Below is a small trained network, with its code and all its weights. Each question gives an input and a class and asks what happens when units are switched off, that is, made to give their printed mean instead of their output.

import numpy as np


def w(rows, s, z=0):
    codes = np.array(rows[::2]) - 128.0
    scale = np.full(codes.shape[1], s)
    scale[-1] = z or s
    return codes * scale


def f(y):
    return y / 2 * (1 + np.tanh(0.7978845608 * (y + 0.044715 * y**3)))


def log_softmax(a):
    a = a - a.max(-1, keepdims=True)
    return a - np.log(np.exp(a).sum(-1, keepdims=True))


def net(x, mask):
    res = np.array(x, float).reshape(1, 6) / 4 @ E
    y = f(res @ A[0][:, :-1].T + A[0][:, -1])
    res = res + np.where(mask, y, B[0][:, -1]) @ B[0][:, :-1]
    return log_softmax(res[-1] @ U[:, :-1].T + U[:, -1])


A, B = {}, {}
E = w([
[129,123,123,128,130,131,129,127],'x0',
[208,213,71,122,177,117,106,1],'x1',
[57,91,60,106,96,138,178,33],'x2',
[224,46,135,27,154,206,147,118],'x3',
[151,172,199,99,140,60,229,117],'x4',
[142,176,119,117,61,191,148,174],'x5',
],0.0083)
A[0] = w([
[198,60,108,36,158,232,96,124,33],'neuron 0',
[160,178,31,150,168,199,4,87,94],'neuron 1',
[139,224,191,102,184,101,221,83,63],'neuron 2',
[151,99,174,133,225,65,64,161,142],'neuron 3',
[46,157,93,199,137,159,37,134,78],'neuron 4',
[97,200,104,190,111,89,123,137,1],'neuron 5',
[81,115,41,124,97,169,240,107,122],'neuron 6',
[190,254,179,141,87,223,107,213,120],'neuron 7',
[47,31,122,120,104,127,118,247,51],'neuron 8',
],0.0094,0.006)
B[0] = w([
[107,160,107,167,115,26,240,207,243],'neuron 0',
[123,115,234,92,49,88,49,119,254],'neuron 1',
[85,128,221,105,43,160,113,177,210],'neuron 2',
[1,131,64,102,176,145,134,54,198],'neuron 3',
[122,90,117,159,205,87,195,215,218],'neuron 4',
[199,188,152,107,197,24,228,132,169],'neuron 5',
[16,156,100,125,168,102,86,99,208],'neuron 6',
[56,123,40,129,133,130,101,89,242],'neuron 7',
[190,253,179,62,29,128,92,91,240],'neuron 8',
],0.0096,0.0088)
U = w([
[131,151,132,145,168,25,254,189,66],'0',
[60,89,232,137,96,153,104,206,179],'1',
[150,184,219,65,83,120,64,77,53],'2',
[98,129,116,146,141,145,136,107,250],'3',
[89,132,58,129,149,134,137,73,223],'4',
[22,149,3,91,161,123,114,34,86],'5',
[212,97,62,115,198,208,94,77,99],'6',
[229,58,117,140,221,233,114,128,84],'7',
],0.0088,0.017)

Each question gives the input, the list of numbers given to net, and the class t.
The units are the neurons (one row each of A and B). Each row of codes is followed by its name. A weight is (code - 128) times the scale printed after its matrix; where a second scale follows, it is the last column's (A, B and U).
mask holds one flag per neuron, in row order. A switched-off neuron (its flag False) gives its mean, the last column of its row in B, instead of its output. The means were averaged over made-up inputs and are rounded, as every weight is.
A unit's drop is (log p(t) with every unit on - log p(t) with that unit switched off) / (log p(t) with every unit on - log p(t) with every unit switched off).
The circuit of an input: a set's keep is (log p(t) with only the set's units on - log p(t) with every unit switched off) / (log p(t) with every unit on - log p(t) with every unit switched off). Starting from all 9 units, units are removed one at a time, each time the one whose removal leaves the highest keep (on an exact tie, the one counted first), for as long as the keep stays at least 0.8.
circuit, biggest first: the units of the circuit, biggest drop first
unit that matters most: the unit with the biggest drop
top k neurons: the k neurons with the biggest drops, biggest first
drop when u is switched off: that unit's drop, to one decimal
input [0,8,-7,-5,6,-1], class 2: unit that matters most	neuron 2
input [-8,4,8,8,-4,8], class 0: top 2 neurons	(neuron 0; neuron 7)
input [1,-1,-1,-5,3,-7], class 4: top 2 neurons	(neuron 0; neuron 3)
input [-5,-5,-2,-6,-2,4], class 0: circuit, biggest first	(neuron 4; neuron 5)
input [-5,-5,8,-1,0,0], class 5: top 3 neurons	(neuron 6; neuron 1; neuron 2)
input [7,-1,5,5,7,2], class 1: top 4 neurons	(neuron 2; neuron 7; neuron 3; neuron 5)
input [-7,-4,-6,-2,-3,-6], class 3: circuit, biggest first	(neuron 7; neuron 3; neuron 1)
input [1,8,7,-3,7,6], class 2: top 4 neurons	(neuron 2; neuron 7; neuron 4; neuron 0)
input [-8,5,-4,-7,8,4], class 1: top 4 neurons	(neuron 2; neuron 0; neuron 4; neuron 8)
input [-4,1,-5,3,7,-6], class 1: top 2 neurons	(neuron 2; neuron 7)
input [-2,2,-8,5,-5,8], class 4: circuit, biggest first	(neuron 7; neuron 6)
input [0,0,5,3,-6,0], class 1: top 3 neurons	(neuron 1; neuron 7; neuron 3)
input [-6,-8,-6,-4,6,-3], class 2: top 3 neurons	(neuron 8; neuron 4; neuron 0)
input [4,0,-2,-6,3,7], class 4: top 3 neurons	(neuron 7; neuron 0; neuron 4)
input [1,-6,-4,-8,-5,-7], class 0: top neuron	(neuron 4)
input [6,7,-1,-4,-7,4], class 1: circuit, biggest first	(neuron 1; neuron 4)
input [1,5,1,-2,-5,5], class 1: circuit, biggest first	(neuron 1; neuron 8)
input [6,-5,-5,-5,-6,8], class 4: drop when neuron 7 is switched off	1.0
input [-5,0,2,-2,7,-6], class 1: drop when neuron 7 is switched off	0.1
input [7,-6,-4,2,3,-3], class 3: drop when neuron 2 is switched off	0.5
input [2,6,1,0,-3,-1], class 2: unit that matters most	neuron 1
